Each row is followed by its grade, which names the range that a hidden value of the row falls in. A new part has a new value, new ranges and new names.
  33    5  -49  -31   91   93 -113  -22   74  -50   88   -1 -124  -31   54  -41  157   13  -16   -5   12  -29   -8   31  -49  -68  -85   63  -18   75   33  -36  -12  -27   24   16   99  -71  -71  -31    8  -56   11   74   31   33   65    7  -87  -41   95   32 -> Q202
 -57  -84  -87   27  195   16  -15  -55   -5   45  -85   96   49  -32   82 -129  -25 -219 -122  -17 -156   57 -151 -181  -36  110  -76 -150  122  243  226    5   33  178  -30   27  131  -76   92  -48 -130  -91   81  129   35  -61 -128   38  -78   60    0  141 -> Q982
 -70  -13  122   56   57  -79  -67   79 -109   59    9   42   42   78  -22  303    2  -30   21   12  103  130   11 -127    1  -37   54   36  -19  -80  -82   -3   69  -58  129   14  -29   34  -85 -144   57  141   20  178   10  115 -166  108  119   17 -176  -75 -> Q690
-155   29 -135  130  111  129  -33    1 -141   98  -38  212   68  -95   64  -72   26 -206  -21  -64  -53  -66  -94 -212 -147   68  -69 -224   49  149  226   22  166  231  -26  -50  124  -36   93  -34 -124    4   45   45  -79  114   -6   45    1   52   85  103 -> Q202
 127  183  -74   -8   50  144  -72  -58  -97   31   29   32   15   19    6  -36  -36   16   77   34   15  -19 -253  -22 -138  -31   26   64   72  -13   83   26   30 -149   37   42 -122   -4  143   -7   80  -86   16 -188  -76  148  117   53   71   51    4  123 -> Q16
 -84   94   82  -75   52   62   49   62  -62  -62    8 -131  -89   16   51  -37   24  -17   20   15   24  104   -5 -108  -87   47  -77   15   64   25   55 -176  134 -176   41    6  -36  -56   51 -117   56   40  -28   30   -6   -8    6   -3  -18   94  -53    6 -> Q228
 117   13  -16  -84  -10   58  -41  -97 -108   13  144   84   17  -99   -6 -100   64 -135   17   53  114 -134  -94   17  -33   50   72   92  127    4  101  -14   19 -121  134   -8  -12    8  -71   42  124  -77   59 -151  -43  183  131   28   14  102  -91    6 -> Q364
-105 -102  144   23   44  -35  -83   96 -117  -64   28   61   17  154   -7  292   42  -40  -11  -72   41   20  -13 -147   22  -92  -82   73  -47  -74  -70  -21   89  -24  128  -81   -2  -88  -68 -141  -53  124   21  307   51  161  -33  141   50  -20  -90 -106 -> Q982
  23 -125   -6   53 -140  146 -180   -5   71  112    5   63 -263  151 -165 -143   88  254  -27 -236  123 -160  119 -344  187 -246 -227    7  116  128  -33 -217  217 -148  -70  -32   37 -218  113  -43 -176  133 -119  -16    8  -81  -78  -27 -273   32  310  -20 -> Q520
 168  -37  -31 -171 -136    5  -65 -243  -85  -33  256  133  115 -182  -16  -89   99 -308   37  135  261 -298 -145   57  -60   96  220  119  198  -82  141    7  -19 -102  187 -119 -111   33 -199  187  184  -77   69 -397  -78  309  148   17  -21   90 -217  -59 -> Q655
 151  -34  -11 -167 -104   55  -51 -207 -149 -129  205  110  119  -73  -37 -144   62 -303   42   67  212 -285 -144   23  -67   28  128   97  181  -87  173    7   69 -142  170 -130  -30  -70 -114  203  123  -52   23 -246  -72  339  270   74  -56  127 -185  -83 -> Q364
  -7   68  -52   -2   12   68  -84  -45   65   22   48  -46  -82  -30   26   75   75    6   37   54   82   42  -26  -72 -109  -52   -8  -31   39   -1   34  -77   56  -45   14   21  -11    4  -50  -36   75   31  -18  -95  -42   27  -36  -24  -50   -5   11   16 -> Q655
 -40   32   50   10   85   -4  -65   77  -65    3   20   -2   23  114    7  132   39  -42   21   39   22   84  -27  -85   -1   -2  -69   27  -15  -17  -16 -117   68  -95   18   17   29  -46  -50  -64   53   81  -22  145  -43   77  -77   47   33   33 -112 -102 -> Q364
  24    3  -61   -6  125   81 -174  -33  149  -84   42  -83 -122   42   22  -78  155   11  -23   19   11   89   66   57  -32 -128 -125  -17  -52  100   27  -52    0  -47  -76   37  243 -129  -95   73  -12   16  -69  170   49  -50   26  -11 -183  -33   67  -73 -> Q520
   9  -27    1  -48   50   56  -33  -49   92  -91   64  -52 -129  -41   54   25  105   17   -6  -10   48  -15   13  -76 -100  -88  -36   37   31    2   19  -55   35  -45   77   45   22  -58  -44  -82   47  -12  -13   34   26   10   22   18  -79  -28   54   87 -> Q364
 102  206  -64   34   55  117  -97  -90  -83   49   14   36   51  -29   -4  -47  -50   -3  103   39   87    0 -232  -19 -190  -40  126   25   48  -21   68   75   32 -128   12   45 -143   29  157   35   73  -39  -28 -255  -70  139   24   57   91   32  -29  142 -> Q202
-183   91 -102   13   15  191   68  198 -169  -69  106  344  160 -259   76  196  172 -176  -52   44  -27 -179  -32 -258  -89    5  -19   -8   96 -143   65  235  -40   64   30   56  239  -69  368  -98    3  172  206   95  -20  -21   84  -17  156   29  171  330 -> Q982
  49  -52   40  -55   83    6  -24  -56  141  -93   51  -95  -92  -21   43   -5   82   12  -43   48   12   78   11  -60  -56  -63  -38   54   33   15  -34  -65  -62 -107   26  104   16  -87  -34  -44   69    2  -30   57   50 -101  -90  -10 -108  -28  -31   52 -> Q690
-213  202  121  -30   43   80  -43  120 -150  -19    2  -89  -73  -21   46  -98   52  -24   80  -53  137   65   13  -51 -111   83   -1   13  -18   78   56 -147  204 -162  -19 -136  -74  -25  109  -82  -63  109  -67  -39   33   53  -46    9   47   79  -19  -17 -> Q228
 -62   97   18    5   84   58  -40   25  -51  -42   12  -20   18   31   28   -8   47  -90   30   39   48   82  -31  -81 -106    4  -33  -32   -2    9   44  -75   84  -84  -19   -3   13  -82   18  -10   19   80  -53   42  -41   51  -55   32  -30   27  -78  -40 -> Q520
 -29   22   70  -23   59  -28  -30   27   -8  -24   58   32    1   35   57  189   68  -36   26   29   69    3  -85 -114  -71    4   28  105  -17  -59  -54  -69    5  -47   93   -5 -177  -24  -54 -149   46   37    8   12  -23  102 -160   71   50  -71  -90   31 -> Q16
  73  -41  -64   40 -166  160 -177   12   58  213    8   69 -244  188 -175  -87   73  254  -20 -144   94  -97   41 -348  222 -184 -248   11  160  124  -24 -269  188 -184  -87  -13  -41 -187   88  -67 -110  110  -71 -119  -72  -78 -121  -67 -268   48  266  -65 -> Q655
  19  -92   11  -10  -56  119  -76    8   51   -1   23   35 -203  112  -73  -56   99  131  -48 -143   52  -73   71 -276   92 -180 -198   38   94   61  -13 -144  139 -119   19   -1   21 -214   56 -104  -99   80  -48   86   14  -41  -27   18 -227    5  192   13 -> Q228
  60   28  -74   23  -55  123 -177    9   74  140   27   71 -144  135  -93  -70  111  124  -18  -47   68  -32  -14 -207  131 -110 -168   31   77  112  -15 -176   73 -128 -100  -14  -35 -170   38  -26  -84   76  -49  -83  -56  -50 -161  -40 -219  -17  158  -59 -> Q655
-148  110 -107   73   36  174  -35  169 -186   48   59  254  139 -170   12  111  113 -138  -28   56  -19  -52  -10 -157  -37   13  -50  -83   71  -41   83  157   11   21  -42   49  312  -24  263    0   11  161  143  102  -34  -14   80  -40  129  101  100  139 -> Q982
  44    6   30  -57  -19   90   17  -80 -100  -87   58    4  -12  -21    2    3  -16  -69   21  -15   62  -57 -108 -119 -131  -60    8   28  119  -67   84    9   94 -117  142   -8  -64  -61   58  -33   66  -11   17  -58  -16  144  161   74   -7   80  -46   72 -> Q690
  83   27  -28   36  -30   89 -105  -23   60  168   19   39 -178    5  -95  -99   80  143  -19  -47  126   38   63 -194   77 -105  -35   24  108  102  -28  -95   68 -151   -3   88  -35  -78   34  -86   -6   65  -34 -105  -18  -88 -194  -28 -162   21  116   44 -> Q520
   2   32  -79  -22   13  118 -114  -23   63  -16   55  -59 -146   41   22   61  110   33   10   12   23   28   -6  -47  -59 -102 -138  -24   31   30   63 -103   91  -38   20  -16   94  -61  -91  -37   36   -1    0   37  -24   54  110  -13 -119    5   85  -47 -> Q655
 -96  -41  -66  224  111  149   67   -7 -154   96   29  241  162 -158   35 -148   43 -218  -61   22 -115  -15  -14 -222 -192   72 -157 -260  -17   71   70   -9   -1  147  -91   82   92 -135   48   65  -17   75  -30   82 -158   23  -71  -16  -46   29  -44  -38 -> Q690
-124   29  -79   66   54  185   -7  130 -193   11   78  263   66 -149   40   21  129 -121  -45  -37  -53 -133   -6 -152  -53    1 -120  -52   40    7   95  107   44   65   23    4  250  -78  177  -45  -40   70  124  166  -22   68  161   13   74   69  143  126 -> Q690
 118  173  -63  -46  -15  165  -18  -94 -111  -70    9  -17   22   93    2   41  -94    1  105   17   21  -48 -304 -124 -207  -93    3   39  118 -113  113    3  118 -169   81    4 -199  -55  185  -22   88  -58  -11 -215 -111  210  210   92   42   61  -10  132 -> Q16
 177  168  -31  -47   50  111    6  -93  -74  -56  -23  -77   53  106  -19  -37 -134    7   78   75  -11   75 -268  -97 -158  -65   21   39  133  -85   79  -14   51 -259   35  122 -139  -60  202   18  147  -50  -45 -169  -98   87  107   65   33  105 -102  114 -> Q520
  20  -27  -24  -58   41   82  -35  -11   57  -79   55  -70 -125   48   36   38   87   22  -11    8  -18    5   -6  -86  -41  -79 -145   19   53    8   46 -132   69  -79   47   44   85  -85  -51  -68   64  -15   -5   93  -16   17  100   -3  -95   26   50    1 -> Q202
 -86  -36  -97   50  196    2  -29  -76    7   61  -80  129   56 -108  100 -136  -13 -216  -76  -39  -71    5 -133 -175 -101  110   41 -154   92  227  223   48   56  220  -20   15   87  -16  106  -48 -134  -77   53   33   33  -25 -183   53  -22   26   22  222 -> Q228
-174 -268  234   86   25 -154  -54  -45    9   38   75 -147  -26 -282   89  105 -105  166   78 -118   63 -213   32    6 -126   57  137   -3  -12   12  -94 -158   21  -17   42   72   55  359   80    8  138  -20  -85 -102  159  -72   26 -112  440  149  -33  177 -> Q982
-109  134 -182   52  112  193   73  204 -133   20  113  405  227 -226  111   71  200 -216  -67  129 -140 -168 -107 -220  -64  124  -97  -15   46  -53   61  124 -146   92  -93  124  193 -105  314  -53   29   92  179   57 -135  -53  -51  -62  125  -15  132  268 -> Q16
 152  213  -79    4   48  181  -91  -72 -166   16   13   48   34   50  -29  -94  -71    9   97   -1   32  -26 -273   -8 -150  -71   34   56   78  -17  117   79   79 -181   48   22  -92  -31  188   36   58  -85    1 -176  -75  210  209   97   70   88    6  111 -> Q364
 166  159  -30   -7   40  153  -50 -102 -148   18   19   31   19  -17  -25  -75  -83    2   51   13   30   25 -265  -15 -159  -63   75   72  110  -19   88  138   11 -183  105   52 -142  -16  181   -7   71  -98   46 -180  -20  152  161   93   62   81  -32  153 -> Q982
 -54 -230  189   10  100 -160  -38  -22   89   21   95 -171  -44 -202  112   26  -54  182   51  -40  -21 -178   -1   64  -39  103   63   98  -12   50 -108 -250  -72 -100    0  158   59  292   35   -2  196 -102  -80  -64  116 -129  -19 -134  371  124  -45  158 -> Q364
 -34  -41  145   28   77  -87  -70   54  -70   23   46   81   35   37    5  261   48  -37   -9    1  100   75  -34  -92   -1  -25   82  125  -41  -59 -117   46  -32  -46  148    1 -124   -1  -81 -164   17   87   45  149   55  105 -217  124   96  -60 -156  -13 -> Q982
 300 -138   23 -293 -132  -20   73 -306  -83 -180  264   59  113 -126  -31 -151   49 -368  -23  166  203 -265 -146   20  -28   73  184  178  311 -143  169   -2  -39 -223  302  -25  -89  -68 -217  175  275 -135   88 -294  -66  292  267   61 -111  163 -321  -54 -> Q228
 -17    0   79   39  127  -14 -127   45  -63   26   63   99   28   -1   20   26   93  -49  -14  -14   54   19  -35   18    4    8   18  106  -78   57  -58   29  -54  -43   35  -19   -5  -43  -47  -39  -36   26   11  134   59   81 -131   79   49  -42  -73  -33 -> Q690
-197   81 -157  125  128  225    3  210 -203  -19   91  462  256 -227   84   -8  207 -264  -82   25 -128 -201  -47 -201  -76   64 -132  -91  -19   -4   89  215  -87  168 -129   26  338 -171  342   41 -112  150  143  204  -64   -8   35  -13   95   -6  175  204 -> Q690
 -53 -217  146  -43   23  -40   14  -70   95 -130   86 -137 -126 -137   90   98   18   90  -11  -70   13 -111   17  -70 -120  -61   -9   61   36  -29  -49  -98   -5  -43  126   63    0   71   -3  -94   89  -43  -19   37  126  -49   79  -25   97   26   21  152 -> Q982
-145  225  149  -56   58   36   -1  101 -116   26   17  -92  -65  -74   52 -112   49  -20   57   12  149  124  -17  -37  -99  140   79   84    9   81    5 -126   92 -216    7  -68 -204    3  106 -129   -7   78  -34 -134   40  -14 -194   -7   56   51  -88   39 -> Q690
 -25 -251  204  -38   91 -193   36  -90  199  -55   91 -270  -97 -237  141   89  -59  188   41    5    3 -105   28   29 -119   62  119   92   22  -15 -126 -237  -96 -108   66  223   -9  297  -10  -59  268 -105  -87  -99  131 -188  -64 -133  315   85  -84  226 -> Q520
-104 -322  238  -33   53 -189   39  -48  147  -92   85 -289 -100 -188  147  143  -94  222   63  -69  -33 -206   29  -19 -105   49   32   69   19  -37 -110 -325    0  -91   61  167   43  310   28  -59  242  -89 -109  -37  130 -144   65 -140  383  138  -36  200 -> Q364
 -56   85  112   82   91  -55 -117   87 -156  114    4   67   72   81  -37  239   20  -77   23   52  125  218  -28  -42   -7    5   84   41  -59  -24  -77   51   28  -71   95  -21  -77   19 -108 -114   23  137   32  143    6  141 -230  120   93   -7 -226 -142 -> Q982
  73  -37   31 -100    4   92   36  -66  -75 -146   74    1  -32   28   23  -25    9  -61   -2  -29    2 -103 -120 -119  -90  -60  -69   82  116  -59   81  -41   76 -132  144   -1  -46 -119   49  -48   57  -55   19   17  -12  140  207   80  -39   68  -17   71 -> Q228
  22  -24    2  -46   20   75   12  -57   39  -43   61  -60 -174  -94   38   49   78   33  -15  -17   61   34   47  -91 -112  -95  -14   12   88   -9   46  -11   74  -52  170   70   37   -7  -63 -145   92  -27   42   36   34   27   94   26  -61   29   52  113 -> Q228
  43   96  -45  -18   28   67 -115  -70  -21  -16   74   55   74    6   18  -32   48 -100   54   64   76  -76 -173  -25 -103    8   32   37   24   -8   51  -37   -3  -79  -37  -44  -90  -56   31   89   30    2  -36 -173  -67  122  -24   18   -7   -9  -62   -3 -> Q655
   5   95   41   14   92  -37  -75   24  -18   85   61   56   26  -32   41  128   69  -34   36   78  101   60  -87  -29  -56   57  113  103  -26   -5  -59  -23  -52  -65   56   35 -164   50  -56 -111   76   23   22  -71  -25   71 -243   41   95  -56 -121   36 -> Q16

New part:
-167  -70  114  348 -217   88 -322  134   20  600 -146  -20 -185 -353 -379  171  315 -355 -379  113  -37  289  -42 -151 -248  301   50 -182  204   20  176  127  -56   49  -30 -129  446  127 -440  272 -233  203   94  -71   -7  -30  -29  -63   48   50    2  323 -> <90>
  38  386  372  135 -100  104  -15 -116  130   99  108 -146 -158  -28  232  -59 -188 -336  184  -85  229 -384   60  104 -101 -200  -53 -141 -192   69   74 -381    9    6  157  467   48  102  425 -217  353  -26 -171    7  -90 -379 -298 -174  -39 -101  154 -102 -> <90>
-111  -49 -112  -11  -25   11  -79  -14  102  -38 -136  -46  -39  -10  -71   40  114  -71  -35   62    3  117  -93  -22 -107  -28 -132   16    4  -67   20    1  -75  -27  -13 -104   19   92  -25   49 -145  -13  -15  102   62 -236   77   18  -51  -23   93   79 -> <93>
  75  -31   27   -2 -195   54  -24  135   47  -38  -42    0 -203   17   41   53   55  -68   95 -136  139   95  128  -73   -2    8  -26   23   28   72  -75   35  -17   52   70   16  157  -90  -53  -47  -99  117  -50    7   33  -82 -176   93  -41  102   75  169 -> <89>
 181   46  -13 -136 -193 -342   34 -210  324   41  -97  190  133  -52   -3  -17  -85   77   43  181  -22 -103   90 -288  165  -36 -260  198  183  405 -167   82 -279   61 -124  123 -138   49 -225   57 -189  -73  173  -14  109 -161  -43  215  118 -100  100   16 -> <87>
 -51 -118 -201  124  -63   96  -38   22 -108   -8  -71   44   36  -94  -65  -76  -45  -26   62   89  -10  218    6    3  -16   -6  -89  -15   34  -47 -153  -35   34  -78   69  -76  -20   20   18  130    7  -24  116  -29  -18   29  149 -103  145  150  -61   -8 -> <90>
 111  -19  -80  -43 -168 -149  -14 -120  120   51  -75  111   64  -98  -17  -38  -75   43   75  120   24   12   82 -165  117  -28 -215  107   67  233 -199   34 -162   21  -62   62 -105   19 -130   97  -84  -32  199  -48   53  -82   30   62  133   -5   43   -9 -> <91>
  76  -14 -310 -249  296  258  -94   37  -23 -153 -182 -392  264 -279 -161  164   70 -158 -227  104 -403   44  -40  174   76   16  100 -230  123 -205  106   25   70  134 -204  233   54  249 -125  113 -111 -154  358  -84 -208 -172  -27   28  -47    5 -288  138 -> <89>
   6 -113  -51   32 -160   80  -26  146   19 -132  -53  100 -202   54   -1    2  121  -84   55 -134  217  135  166  -52  101  -36  -41   18  -15  105  -49   48   -2   42   84   22  108  -33  -60 -110 -178  108  -38    7   26  -81 -142   67  -42  137  115  135 -> <97>
 -69 -124  -99 -134  146   55  -21   82  105   19  -57   28  157  -99  -89 -131   58  193 -120   11  -48 -108  -30  -83   14 -122    9   29  -26  217 -252   51   30  -65  118 -111   72   88  183 -153   21 -298   25 -176  -45  -56  -46   41   96  239   97  -71 -> <76>
  37  385  329  180  -90   76   -7 -101  140   58   79 -101 -153  -33  206  -69 -205 -349  177  -59  229 -344   51   68 -135 -204  -34 -170 -120   60   57 -384    7  -28  166  441   43   86  415 -213  330  -27 -172   23  -62 -344 -282 -164  -10  -97  129 -105 -> <91>
 -90  -58  -56  -73   11   59  -99   20   66   59  -82  -64  -20  -71  -65    4  107   24  -57    2   21    6  -69  -25  -69  -55  -92   11  -85   23  -82   12  -51  -10   19  -96   52   70   54   -3  -58  -87   21  -23   15 -195   20   -5  -22   48  113   22 -> <90>
 -55  -58  -59 -135  153  -10  -15   61  145    8  -64   63  177  -89 -108 -127   34  212 -134   70  -90 -157  -59 -113  -73 -110   63   37   72  221 -267   23   14  -86  124 -118  108   74  203 -126   32 -314   24 -171   -7  -45  -60   94  124  204   82  -87 -> <89>
-101  -34 -109   15  -39  -13  -94 -100  -82   79   62 -145   81   46 -198  -32  -32  -39   -2  117   10   61  -61 -114   52  179   16  163   12  -37  -29 -242  198 -101  -40  -32  231  153   28  246   29  121  -50   88  -59  -33  207  102  -56  -51   61  167 -> <88>
  14   84  -24  124  182  199  -57  275  -50  186  -36 -224 -181   96  140   11  123   66  -55   89  -52   29   35  147   -9   24  111  -75  111 -161   92    2  -71   13  226  -34  136  -13   12  -85    1  -55 -229  -39  147 -307  -51 -183  -63  104   86   84 -> <91>
  22  -59 -322 -231  323  237  -55   12   11 -151 -165 -356  356 -267 -195  133   67 -184 -255  119 -444   63  -71  146  122   21   94 -196  133 -167  169   30   95  118 -201  226   31  312 -132   90 -138 -200  299  -65 -253 -162   -4   29  -49   35 -284  142 -> <87>
  19  -69 -125  187 -158   80 -129  250  -49 -363 -170  357 -566  162  -24   -7  319  -97    8  -52  570  162  372    0  102 -166   48  -77   24   88  -93   32  -93   13  152   61  140 -145 -109 -201 -344  260   29   -2  273 -150 -212   42  -37   43  242   84 -> <97>
 -10  -85   34  -13 -156   40   65   82   93  -19   10  -10    5   26   23   26  -20 -109  109 -164  -10  135   -7 -100   16   33  -55   63   31   65   43   35   17   40   53  -11   70    5  -22  -53 -109   19 -156   69  -74  -72 -115   75  -56  151   18  162 -> <83>
-116  -29 -107   17  -77   26 -112  -60   83  -28 -172  -71 -116  -24  -54  112  139 -156    1   68   25  188 -112   23 -152  -37 -192    2  -49 -169  103   -3 -124    0  -72  -89  -24   71  -84  123 -189   64   -5  164   86 -315  102  -32  -94 -119   79  116 -> <76>
  56   57  -11  -33  105  -12  -22   70  -64   84   36    7  -35  -55  -53   86  -78   19   48  -75   16   29  -80 -161  -63  -63  183  -14   36  -80   -2  -84  -52   15  -14  -48   35 -206   25  112  -93  -73 -141  -45   40  -98  -64   -8  -41  -48  -44   41 -> <88>
-122  -55   11  229  -13   51 -163  114   18  327  -84   47  -34 -199 -277   80  171 -218 -267   90  -57  191  -53 -144 -103  141  127 -122  197   22  154   42  -20   10    9  -66  263   88 -242  137 -214   30  -32  -53  -14  -53  -27  -40   31   60  -24  196 -> <97>
 -98   23  -82   46 -178   58 -184  -83   13   -6 -188 -153 -291   -2  -15  237  182 -273   59   36   92  285 -111   92 -191   10 -251  -29 -109 -339  226  -25 -191   71 -154  -57  -37   22 -200  249 -261  247   16  263  135 -420  136  -72 -193 -271   74  196 -> <89>
   3  -54    4   16 -159  -16   62   87  123  -95  -29   44  -35   53    6   21   -6 -108   94 -103   20  136   18 -124  -26   24  -35   56  122   65   14   26   -8   11   66  -25   85  -17  -40  -51 -136   38 -134   86   -5  -63 -115  118  -32  125   35  151 -> <97>
-117  -40 -155    3  -35  -79  -92 -165  -62   36   54 -127  149   58 -265  -49  -60  -31  -13  181  -11   64  -88 -168   48  207   19  209   57  -23  -52 -290  241 -147  -80  -45  252  193   29  306   25  131  -34  124  -59    2  272  170  -46  -92   53  183 -> <88>
  75   61  -59  -31  172  -12   33   81  -85   40   60  -18  -15  -10   -6   60 -132   55  112  -78   30   27  -81 -162   -6  -99  198    9   14 -116    3 -117  -39  -15    0  -49  -29 -240   70   79  -63 -102 -216  -30   55 -119  -50  -52  -61  -49  -43   19 -> <91>
  32  -83   18  -22 -209   69  -24  114   34    7   -3  -43 -140   -9    7   41   54  -90   88 -171  128  105  102  -87   60   46  -72   45  -36   92  -52   45    5   63   38    5  133  -32  -75  -38  -92  112  -29    5  -31  -63 -137   74  -59  130   88  167 -> <76>
 -80  -24 -109   82  117  106  -68   99  -55  153   12 -186   10   75  -49  -33   74    9  -84  123  -61   69  -20   21   94  115   48   44   74  -75   81  -85   67  -37  100  -39  160  135  -20   55  -24   -6 -156   24   18 -178  111  -59  -62   63   79  131 -> <87>
  -2   -4  151 -158 -158  -67  208  -31  196  162  146 -279  332   -6   81   59 -276  -71  230 -188 -375   70 -279 -189 -130  178  -96  195  106  -19   96   -3   38   27    0 -119   15   23   56   88   88 -120 -287  146 -206  -36  -34  125  -73  162  -90  165 -> <76>
-130  -86 -178   32   10  -37  -61 -101  -75   53   59 -129  158   62 -255  -71  -31  -11  -25  174  -22   95  -70 -151   95  200   41  213   51  -20  -28 -241  248 -151  -39  -76  241  189   14  248   19   95  -81   94  -64    7  250  114  -45  -16   60  183 -> <76>
  43  141  -16  138  232  238  -61  361  -12  129 -108 -222 -258  108  219   38  163   72  -79   92  -83   21   37  223 -111  -38  137 -179  190 -221  101   56 -151   33  290  -38  118  -56   33 -163  -24 -101 -236  -41  219 -376 -118 -208  -51  118   66   55 -> <89>
 153    1  -48  -89 -181 -211   -8 -140  189   74  -85  125   72 -102  -11  -19  -74   67   62  123   15  -33   93 -219  131  -31 -226  136   92  303 -207   63 -204   41  -91   77  -99    7 -171   84 -116  -42  196  -54   73 -105  -16  119  124  -36   63   14 -> <91>
 -45 -154 -210  107  -61  148  -58   32 -158   10  -66   56   18 -109  -46  -80  -35    8   63   60    0  229   31   40   14  -33  -97  -20  -28  -39 -188  -21   51  -59   83  -72  -20    1   38  132   17  -35  136  -70  -44   45  152 -123  159  180  -72  -13 -> <88>
-114  -95  -99  -48   23   46  -59   18   87   -3 -101  -10   29  -47  -76  -12  109    4  -64   32  -22   63  -76  -24  -56  -61  -95   25  -32   20  -42   37  -48  -22   31 -111   18   93   30  -13 -104 -112    1    3    8 -176   39    2   -3   80   89   25 -> <93>
 -99  -56 -116   59   56   62  -65   15  -51  131   36 -166   62   62 -109  -45   29  -21  -55  106  -33   76  -34  -45  112  136   16  101   31  -32   51 -139  133  -65   45  -31  179  164   -3  108   -8   33 -139   52  -38 -119  149    3  -65   38   79  158 -> <87>
-100   56  127  -16   39   -1   53  -37   82   24   55   31   80   84  -41   21   50  -79    4   63  -78  -50  -85    0  -16  -13   85  146   24  -15  223  -71  -38   32   31   46   41   89   39   -3  -97  -83 -195   43  -22 -248  -85   -8  -84   -7   74   33 -> <83>
  29   30 -197 -186  178  123  -37   17   21 -159  -91 -262  247 -195 -154  101  -12 -146 -122   55 -293    5  -90   45   -9   34   88 -157  159 -140   57  -31   32   74 -142  144   24  182  -47   93  -73 -134  262  -31 -149 -108  -19   63  -21   13 -202   50 -> <90>
 -69 -204 -238   89  -22  120  -20   11 -108   20  -51   67  131  -99  -73 -102  -37   -8   28   54  -41  233   12   -4  138  -19 -129    1  -25   34 -114   11   41  -42   44  -38  -85   91  -18   87  -54  -79  109  -50  -88   23  171 -117  134  193  -70   -3 -> <83>
-309 -367 -419  303  104  544  -70  214 -527  -38   15 -126   75 -132 -133 -170  -18 -110   65  -48  -41  515  -80  277  -14   25   24 -164 -203 -406  -98 -123  376 -178  226 -235   28   81  244  160  183  -45   49  -65 -252  220  368 -415  144  448 -204  -37 -> <76>
 171   26 -124 -225  263  -43  191   31 -130 -146  179   19  121   83  141  -22 -338  240  326 -223   63  -73  -68 -199  189 -264  181  128 -147  -52 -128 -169   -8  -14    4   -7 -254 -367  270  -15   20 -253 -292  -62   -8  -82  -57  -37  -69   -8  -58 -116 -> <93>
 -13  -43  128  -93 -197  -14  154   -9  150  157  104 -208  231  -46   65   52 -215 -107  209 -197 -268  116 -206 -158 -118  136 -119  143   48    0   60   15   37   29   16 -102   28    7   38   71   64  -75 -223  109 -192  -22  -48   78  -44  179  -71  161 -> <76>
  20  364  359  147  -74   85   15 -101  117   77  127  -88 -142    7  226  -77 -187 -308  190  -80  233 -365   54   85  -78 -211  -24 -108 -176   71   93 -367   -3   -2  176  431   16   76  418 -228  320  -50 -213    4  -74 -363 -289 -183  -34  -81  163 -126 -> <76>
-130  -16   94  -65   40   -5   53  -30   54   25   57   50  103   86  -92   45  106  -32  -22   71 -120    7 -104   -8   -6   18   98  215   19  -34  236   -6  -44   50    5  -44   48   68  -31   54 -159  -88 -175   29  -27 -213  -53   18  -94   18   75   52 -> <97>
 -49  -91  -86 -130  149   27  -32  101  104   14  -65   66  148  -96  -95 -137   40  238 -133   33  -67 -127  -39 -103  -55 -116   56    8   52  222 -311   43   20  -80  147 -139  107   50  208 -134   30 -311   42 -193   -8  -15  -46   80  137  242   76  -92 -> <88>
 -15  -29 -257 -197  236  166  -17    6   36 -190 -102 -292  341 -183 -165   87    7 -186 -169   63 -367   43 -108   87   79   38   57 -167  151 -142  145  -13   67   88 -154  181  -13  292  -67   60 -116 -175  242   -2 -218 -136   20   51  -46   44 -226   75 -> <97>
  -6  -15 -121 -141   75  104  -48   24  -40  -22   19 -204  177 -159 -127   56  -21 -115  -55  -43 -137    4  -63  -16   92   58   16  -89   23  -56   33  -27   -6   93 -110   97  -25  132  -61   85  -61  -83  211  -53 -146  -81   13   -1  -33   43  -91    4 -> <76>
  47   28  -53    2  162    8   27   97  -69   70   50   -1   -2  -23  -25   53  -94   22   62  -71    9   53  -70 -154   10  -81  190   -2   32  -83   38  -84  -29   -5   19  -45   -3 -196   35   57  -87 -107 -221  -38   29 -110  -59  -56  -50   -6  -40   42 -> <93>
-133 -265 -297  177  -20  258  -47   85 -277   27  -18   18   73 -125  -89 -133  -33  -30   58   17    2  335   17   78   98    2  -89  -40 -100  -96 -154  -29  149  -87  116 -118  -38   48   54  131   48  -43  119  -83 -133  125  237 -227  162  293  -98  -23 -> <93>
-111 -102   43  227  -98  135 -267  132  -49  516  -77  -49 -128 -306 -297  113  248 -232 -307   39   10  200   11 -121  -50  197   57 -140   56   60  109   91  -15   64  -23  -60  337   96 -326  184 -176  111   74 -134  -57  -44  -34  -94   21   79   18  248 -> <76>
 -60  -65  -78 -137  158  -12    5   76  153  -50  -68   67  172  -64 -101 -137   30  217 -114   57  -76 -149  -60 -117  -82 -123   68   40   79  209 -278   20   25 -104  136 -135  102   65  227 -154   31 -315    4 -152    4  -40  -64  105  115  217   89  -90 -> <90>
  -8    8   15  122    2   65 -156  124  -50  285  -45  -24 -124 -152 -141   92   90  -88 -131   15   16  109  -13 -115  -88   68  125  -97   95  -22   28   -5  -39   27   20  -50  214  -62 -134  137 -120   33  -39  -80   35  -84  -50  -43    5   12   -8  149 -> <88>
-122 -196 -283  168   -7  252  -73   75 -274  -32  -59   22   23 -108  -79  -99  -20  -27   55   64  -12  312   -1  124  -13  -20  -54  -71  -53 -169 -158  -59  123  -93  117 -115  -18   23   87  164   47  -30  144  -61  -77   85  232 -205  164  228 -118  -38 -> <88>
  59  -38  -59   51 -143   56  -68  186   14 -177 -100   98 -315   63  -21   33  169  -65   31  -64  274  102  220  -52   37  -33   40  -10   64   67  -88   30  -27   23   83   28  185  -90  -90  -94 -186  168    8   -7  130  -98 -187   95  -43   75  133  146 -> <91>
 -20   73   51  -66 -115 -113    1   18   18  -43  103   35   50   -7  -83   11 -110  -44   96 -100   37  -33 -109 -194  -87   66   19    9  123   18  -74  -77 -115   30  -14  -55  -38  -52   15   94  -69  -17   77   26   21   -8    7   96   10   10   25  -94 -> <88>
 -41   63   66  -58 -142 -122    1   28   10  -30  128   46   43   -8  -97   -1 -108  -47  105 -130   72  -33 -114 -218  -85   82   10   15  107   32  -86  -74 -121   29  -10  -82  -45  -58   14   88  -65   -6   83   24   20   15   13   90    9   27   51 -116 -> <89>
 -20  -56   97  -61 -179    0  118   32  159   83   56 -133  141   -5   51   42 -116 -118  142 -172 -178  115 -124 -131  -70  100 -100  110   68   39   72   35   22   38   45  -65   61   29    3    2  -17  -44 -209  102 -141  -58  -84   95  -53  173  -18  171 -> <87>
 -90   78  123  -33   39  -14   44  -58   58   31   73    8   77   68  -48   16   36  -61   13   89  -70  -84  -77    0  -23  -11   89  166   13  -26  185  -93  -38   26   26   40   41   66   50   34  -47  -86 -150   15  -18 -232  -72  -12  -68  -20   88    0 -> <93>
